Below is a small trained network, with its code and all its weights. Each question gives an input and a target symbol and asks what happens when units are switched off, that is, made to give their printed mean instead of their output.

import numpy as np


def w(rows, s, z=0):
    codes = np.array(rows[::2]) - 128.0
    scale = np.full(codes.shape[1], s)
    scale[-1] = z or s
    return codes * scale


def norm(h):
    return h / np.sqrt((h * h).mean(-1, keepdims=True) + 1e-5)


def softmax(a):
    e = np.exp(a - a.max(-1, keepdims=True))
    return e / e.sum(-1, keepdims=True)


def log_softmax(a):
    a = a - a.max(-1, keepdims=True)
    return a - np.log(np.exp(a).sum(-1, keepdims=True))


def net(x, mask):
    ids = ['αβγδεζηθλμπτφω'.index(c) for c in x.split()]
    T = len(ids)
    res = E[ids] + P[:T]
    u = 0
    for l in range(3):
        r = norm(res)
        for j in range(2):
            rows = slice(2 * j, 2 * j + 2)
            q, k, v = (r @ M[l][rows].T for M in (Q, K, V))
            z = softmax(np.where(np.tri(T) > 0, q @ k.T / 2**0.5, -1e9)) @ v
            o = O[l][rows]
            res = res + np.where(mask[u + j], z, o[:, -1]) @ o[:, :-1]
        u += 2
    return log_softmax(norm(res)[-1] @ U[:, :-1].T + U[:, -1])


Q, K, V, O = {}, {}, {}, {}
E = w([
[147,134,119,137],'α',
[207,131,85,143],'β',
[139,131,69,121],'γ',
[147,193,178,84],'δ',
[107,107,154,119],'ε',
[103,104,170,124],'ζ',
[234,108,153,3],'η',
[210,157,129,173],'θ',
[131,110,121,117],'λ',
[110,108,142,163],'μ',
[158,183,192,110],'π',
[147,147,117,120],'τ',
[146,133,116,139],'φ',
[73,229,105,131],'ω',
],0.025)
P = w([
[4,105,223,84],'0',
[77,119,127,85],'1',
[88,139,110,88],'2',
[112,149,102,109],'3',
[125,149,88,140],'4',
[126,148,88,161],'5',
[150,175,95,169],'6',
[141,155,101,191],'7',
[151,161,117,214],'8',
[152,154,85,196],'9',
[127,128,162,192],'10',
],0.0041)
Q[0] = w([
[150,226,104,78],'0.h1',
[112,1,226,37],'0.h1',
[129,220,55,178],'0.h2',
[200,103,203,212],'0.h2',
],0.0088)
K[0] = w([
[105,216,74,60],'0.h1',
[150,1,217,54],'0.h1',
[164,165,83,168],'0.h2',
[101,136,144,227],'0.h2',
],0.0095)
V[0] = w([
[143,211,203,188],'0.h1',
[12,229,77,3],'0.h1',
[6,82,60,213],'0.h2',
[108,15,189,168],'0.h2',
],0.0043)
O[0] = w([
[57,3,33,157,96],'0.h1',
[114,76,60,122,218],'0.h1',
[47,73,142,222,30],'0.h2',
[68,192,149,153,2],'0.h2',
],0.0051,0.0029)
Q[1] = w([
[49,83,169,153],'1.h1',
[248,67,132,138],'1.h1',
[193,250,131,198],'1.h2',
[153,97,145,210],'1.h2',
],0.011)
K[1] = w([
[52,108,173,198],'1.h1',
[169,99,170,124],'1.h1',
[105,195,2,217],'1.h2',
[139,136,122,228],'1.h2',
],0.0095)
V[1] = w([
[107,122,129,133],'1.h1',
[112,63,188,163],'1.h1',
[141,54,141,99],'1.h2',
[147,8,196,139],'1.h2',
],0.012)
O[1] = w([
[118,123,171,147,89],'1.h1',
[244,254,113,74,7],'1.h1',
[207,183,167,136,110],'1.h2',
[209,190,102,123,2],'1.h2',
],0.0074,0.007)
Q[2] = w([
[35,61,135,59],'2.h1',
[145,179,154,33],'2.h1',
[218,5,144,163],'2.h2',
[225,176,141,166],'2.h2',
],0.011)
K[2] = w([
[131,106,3,56],'2.h1',
[179,127,109,46],'2.h1',
[115,108,126,195],'2.h2',
[174,20,158,147],'2.h2',
],0.015)
V[2] = w([
[118,212,213,72],'2.h1',
[63,209,64,249],'2.h1',
[98,162,61,111],'2.h2',
[167,77,79,81],'2.h2',
],0.011)
O[2] = w([
[85,73,209,225,1],'2.h1',
[40,198,198,166,105],'2.h1',
[101,18,216,2,112],'2.h2',
[84,185,207,104,147],'2.h2',
],0.0098,0.0084)
U = w([
[99,146,95,118,32],'α',
[168,172,128,105,7],'β',
[138,211,147,59,86],'γ',
[99,27,124,143,3],'δ',
[124,125,130,146,182],'ε',
[122,132,148,144,171],'ζ',
[214,102,159,81,126],'η',
[176,198,85,198,115],'θ',
[144,143,124,157,120],'λ',
[78,173,142,166,214],'μ',
[138,79,102,215,134],'π',
[138,161,107,146,155],'τ',
[137,173,114,167,102],'φ',
[2,105,116,154,211],'ω',
],0.019,0.006)

Each question gives the input, a string of symbols that net reads in full, and the target symbol t.
The units are the heads (2 rows each of Q, K, V and O). Each row of codes is followed by its name. A weight is (code - 128) times the scale printed after its matrix; where a second scale follows, it is the last column's (O and U).
mask holds one flag per head, layer by layer. A switched-off head (its flag False) gives its mean, the last column of its rows in O, instead of its output. The means were averaged over made-up inputs and are rounded, as every weight is.
A unit's drop is (log p(t) with every unit on - log p(t) with that unit switched off) / (log p(t) with every unit on - log p(t) with every unit switched off).
The circuit of an input: a set's keep is (log p(t) with only the set's units on - log p(t) with every unit switched off) / (log p(t) with every unit on - log p(t) with every unit switched off). Starting from all 6 units, units are removed one at a time, each time the one whose removal leaves the highest keep (on an exact tie, the one counted first), for as long as the keep stays at least 0.8.
circuit, biggest first: the units of the circuit, biggest drop first
most important unit: the unit with the biggest drop
which heads matter: for each layer, one digit per head in row order, 1 if its drop is at least 0.15 and else 0, layers parted by /
drop of u: that unit's drop, to one decimal
input φ δ γ γ γ τ, target ω: which heads matter	10 / 11 / 00
input γ ω θ, target ω: circuit, biggest first	(1.h2; 2.h1)
input θ γ θ η δ, target η: which heads matter	00 / 00 / 10
input δ η γ φ γ λ, target γ: circuit, biggest first	(2.h1; 1.h2)
input λ α ω δ, target ω: most important unit	0.h1
input γ δ ω θ δ, target ω: which heads matter	10 / 01 / 00
input π γ μ ω α π γ ω θ, target ω: circuit, biggest first	(2.h1; 1.h2)
input θ γ γ η δ π, target η: which heads matter	01 / 00 / 10
input π π ζ, target π: circuit, biggest first	(2.h1; 2.h2)
input η θ γ, target γ: which heads matter	00 / 00 / 11
input α δ π, target π: which heads matter	10 / 01 / 10
input η γ ζ, target η: which heads matter	00 / 10 / 10
input γ γ γ γ γ γ γ γ γ, target ω: circuit, biggest first	(1.h1; 1.h2)
input π μ τ θ π θ, target π: which heads matter	00 / 11 / 10
input ω γ ω θ γ ω τ β, target ω: which heads matter	00 / 00 / 10
input γ ω γ γ γ θ ω, target ω: which heads matter	00 / 00 / 00
input π η β, target π: which heads matter	00 / 00 / 10
input γ θ γ γ γ, target ω: most important unit	1.h1
input γ π γ γ θ φ, target ω: circuit, biggest first	(0.h1; 1.h2)
input α θ γ γ γ ζ γ μ γ θ, target μ: circuit, biggest first	(2.h1; 1.h1)
input ζ γ γ γ μ τ, target ω: circuit, biggest first	(1.h1)
input θ δ η γ γ π θ, target π: which heads matter	00 / 10 / 10
input η ω γ λ φ γ η γ η γ ε, target η: which heads matter	00 / 10 / 10
input τ η γ γ, target γ: circuit, biggest first	(2.h1; 2.h2)
input θ η π, target η: which heads matter	00 / 00 / 10
input τ φ γ θ θ η θ γ θ ζ, target θ: which heads matter	00 / 11 / 00
input λ ζ β γ α μ, target μ: drop of 2.h1	0.6
input γ η γ ω π, target ω: drop of 1.h2	0.7
input γ η η ζ, target η: drop of 2.h1	0.6
input δ θ θ γ γ γ α, target ω: drop of 0.h1	0.3
